Here is a tiny trained network, its code and every weight. The questions are about switching its units off for an input and a target symbol, where a switched-off unit gives its printed mean instead of its output.

import numpy as np


def w(rows, s, z=0):
    codes = np.array(rows[::2]) - 128.0
    scale = np.full(codes.shape[1], s)
    scale[-1] = z or s
    return codes * scale


def f(y):
    return np.maximum(y, 0)


def softmax(a):
    e = np.exp(a - a.max(-1, keepdims=True))
    return e / e.sum(-1, keepdims=True)


def log_softmax(a):
    a = a - a.max(-1, keepdims=True)
    return a - np.log(np.exp(a).sum(-1, keepdims=True))


def net(x, mask):
    ids = ['ΛΞΣαβγδεζηθμτφω'.index(c) for c in x.split()]
    T = len(ids)
    res = E[ids] + P[:T]
    q, k, v = (res @ M[0].T for M in (Q, K, V))
    z = softmax(np.where(np.tri(T) > 0, q @ k.T / 3**0.5, -1e9)) @ v
    res = res + np.where(mask[0], z, O[0][:, -1]) @ O[0][:, :-1]
    y = f(res @ A[0][:, :-1].T + A[0][:, -1])
    res = res + np.where(mask[1:13], y, B[0][:, -1]) @ B[0][:, :-1]
    return log_softmax(res[-1] @ U[:, :-1].T + U[:, -1])


Q, K, V, O, A, B = {}, {}, {}, {}, {}, {}
E = w([
[167,99,94,144],'Λ',
[5,195,56,168],'Ξ',
[126,87,126,62],'Σ',
[155,110,138,113],'α',
[182,122,108,159],'β',
[149,171,169,128],'γ',
[154,111,140,107],'δ',
[144,140,158,105],'ε',
[130,138,169,83],'ζ',
[155,74,83,113],'η',
[164,112,129,117],'θ',
[123,157,186,78],'μ',
[171,154,139,167],'τ',
[97,122,170,29],'φ',
[169,127,129,141],'ω',
],0.017)
P = w([
[133,125,130,138],'0',
[213,154,117,51],'1',
[183,147,121,79],'2',
[200,192,60,54],'3',
[76,81,170,211],'4',
[119,119,120,161],'5',
[199,83,196,95],'6',
[187,232,1,66],'7',
[112,138,93,157],'8',
[66,130,107,202],'9',
[161,111,192,74],'10',
[124,126,96,161],'11',
[168,192,72,52],'12',
[114,85,71,150],'13',
],0.014)
Q[0] = w([
[221,156,168,66],'head 1',
[76,7,236,225],'head 1',
[197,131,122,64],'head 1',
],0.013)
K[0] = w([
[108,180,78,135],'head 1',
[254,114,157,70],'head 1',
[55,153,53,123],'head 1',
],0.017)
V[0] = w([
[137,63,27,127],'head 1',
[76,196,153,48],'head 1',
[195,251,171,220],'head 1',
],0.012)
O[0] = w([
[153,171,155,242,159],'head 1',
[87,190,77,71,253],'head 1',
[116,4,88,91,100],'head 1',
],0.018,0.0036)
A[0] = w([
[47,187,47,107,103],'neuron 1',
[145,191,106,254,159],'neuron 2',
[225,145,166,68,112],'neuron 3',
[194,228,204,71,80],'neuron 4',
[54,78,72,77,127],'neuron 5',
[92,106,219,76,149],'neuron 6',
[197,2,203,75,11],'neuron 7',
[157,102,185,179,99],'neuron 8',
[206,148,63,120,130],'neuron 9',
[246,136,112,70,108],'neuron 10',
[161,149,250,135,88],'neuron 11',
[67,86,79,138,149],'neuron 12',
],0.0082,0.011)
B[0] = w([
[98,2,200,187,227],'neuron 1',
[139,113,119,28,248],'neuron 2',
[10,102,161,169,180],'neuron 3',
[107,114,78,207,232],'neuron 4',
[185,197,134,115,226],'neuron 5',
[161,135,107,165,167],'neuron 6',
[134,125,39,241,175],'neuron 7',
[206,82,168,104,153],'neuron 8',
[112,116,160,147,182],'neuron 9',
[115,97,198,133,186],'neuron 10',
[162,157,104,69,176],'neuron 11',
[120,194,146,162,180],'neuron 12',
],0.0064,0.011)
U = w([
[196,86,219,122,45],'Λ',
[134,124,127,121,9],'Ξ',
[165,216,78,136,252],'Σ',
[135,99,213,130,230],'α',
[161,77,164,189,123],'β',
[186,141,1,64,42],'γ',
[143,111,178,127,240],'δ',
[164,106,140,72,84],'ε',
[118,109,175,72,91],'ζ',
[229,146,181,109,22],'η',
[149,93,199,140,78],'θ',
[127,126,149,13,182],'μ',
[164,105,55,177,41],'τ',
[29,109,114,176,125],'φ',
[149,72,154,159,111],'ω',
],0.0071,0.0017)

Each question gives the input, a string of symbols that net reads in full, and the target symbol t.
The units are the heads (3 rows each of Q, K, V and O) and the neurons (one row each of A and B). Each row of codes is followed by its name. A weight is (code - 128) times the scale printed after its matrix; where a second scale follows, it is the last column's (O, A, B and U).
mask holds one flag per unit, heads first, then neurons. A switched-off unit (its flag False) gives its mean, the last column of its rows in O or B, instead of its output. The means were averaged over made-up inputs and are rounded, as every weight is.
A unit's drop is (log p(t) with every unit on - log p(t) with that unit switched off) / (log p(t) with every unit on - log p(t) with every unit switched off).
The circuit of an input: a set's keep is (log p(t) with only the set's units on - log p(t) with every unit switched off) / (log p(t) with every unit on - log p(t) with every unit switched off). Starting from the 12 units with the biggest drops (on a tie, the unit counted first), units are removed one at a time, each time the one whose removal leaves the highest keep (on an exact tie, the one counted first), for as long as the keep stays at least 0.8.
units of the circuit, in order: the units of the circuit, biggest drop first
k most important neurons: the k neurons with the biggest drops, biggest first
drop of u: that unit's drop, to one decimal
input Σ μ ζ μ, target Σ: 2 most important neurons => neuron 4; neuron 11
input φ φ Σ, target φ: 3 most important neurons => neuron 4; neuron 1; neuron 3
input τ Σ τ β, target τ: units of the circuit, in order => head 1; neuron 7
input γ μ Σ φ Σ Σ μ, target φ: 3 most important neurons => neuron 4; neuron 1; neuron 3
input η φ ε β Σ μ μ ε Σ τ, target μ: units of the circuit, in order => head 1
input η φ δ, target η: units of the circuit, in order => head 1; neuron 11
input Λ Σ Λ Σ φ α β γ η γ γ, target γ: 3 most important neurons => neuron 7; neuron 1; neuron 5
input γ γ γ ζ, target γ: units of the circuit, in order => head 1; neuron 7
input β β μ, target β: units of the circuit, in order => head 1; neuron 7
input η γ Σ, target η: units of the circuit, in order => head 1; neuron 11
input Σ Σ δ, target Σ: 2 most important neurons => neuron 4; neuron 1
input γ Σ μ, target γ: 3 most important neurons => neuron 7; neuron 5; neuron 1
input α Σ Σ ω Σ ω, target Σ: units of the circuit, in order => head 1; neuron 1
input τ Σ η μ τ γ ε, target μ: most important neuron => neuron 7
input τ ε Σ θ, target τ: units of the circuit, in order => neuron 7; head 1
input α γ Σ η η, target γ: units of the circuit, in order => head 1; neuron 5
input η θ μ, target η: 4 most important neurons => neuron 11; neuron 8; neuron 2; neuron 1
input μ β α ζ Σ δ Σ Σ Σ φ φ ζ γ, target φ: units of the circuit, in order => head 1; neuron 4; neuron 1; neuron 3
input φ β τ, target φ: 2 most important neurons => neuron 4; neuron 1
input Σ ε θ ζ, target Σ: 2 most important neurons => neuron 4; neuron 11
input Λ μ ε Ξ φ ε γ Σ η Ξ γ γ τ Λ, target γ: 2 most important neurons => neuron 5; neuron 3
input μ ω α, target μ: most important neuron => neuron 4
input γ φ Σ η φ φ Σ η τ Σ η Λ τ, target Σ: 2 most important neurons => neuron 4; neuron 1
input γ ζ ζ ε, target γ: drop of head 1 => 2.4
input Σ η Σ γ φ Σ μ, target γ: drop of neuron 7 => 0.3
input Σ β γ β γ ζ τ η ω η Σ, target η: drop of neuron 11 => 0.2
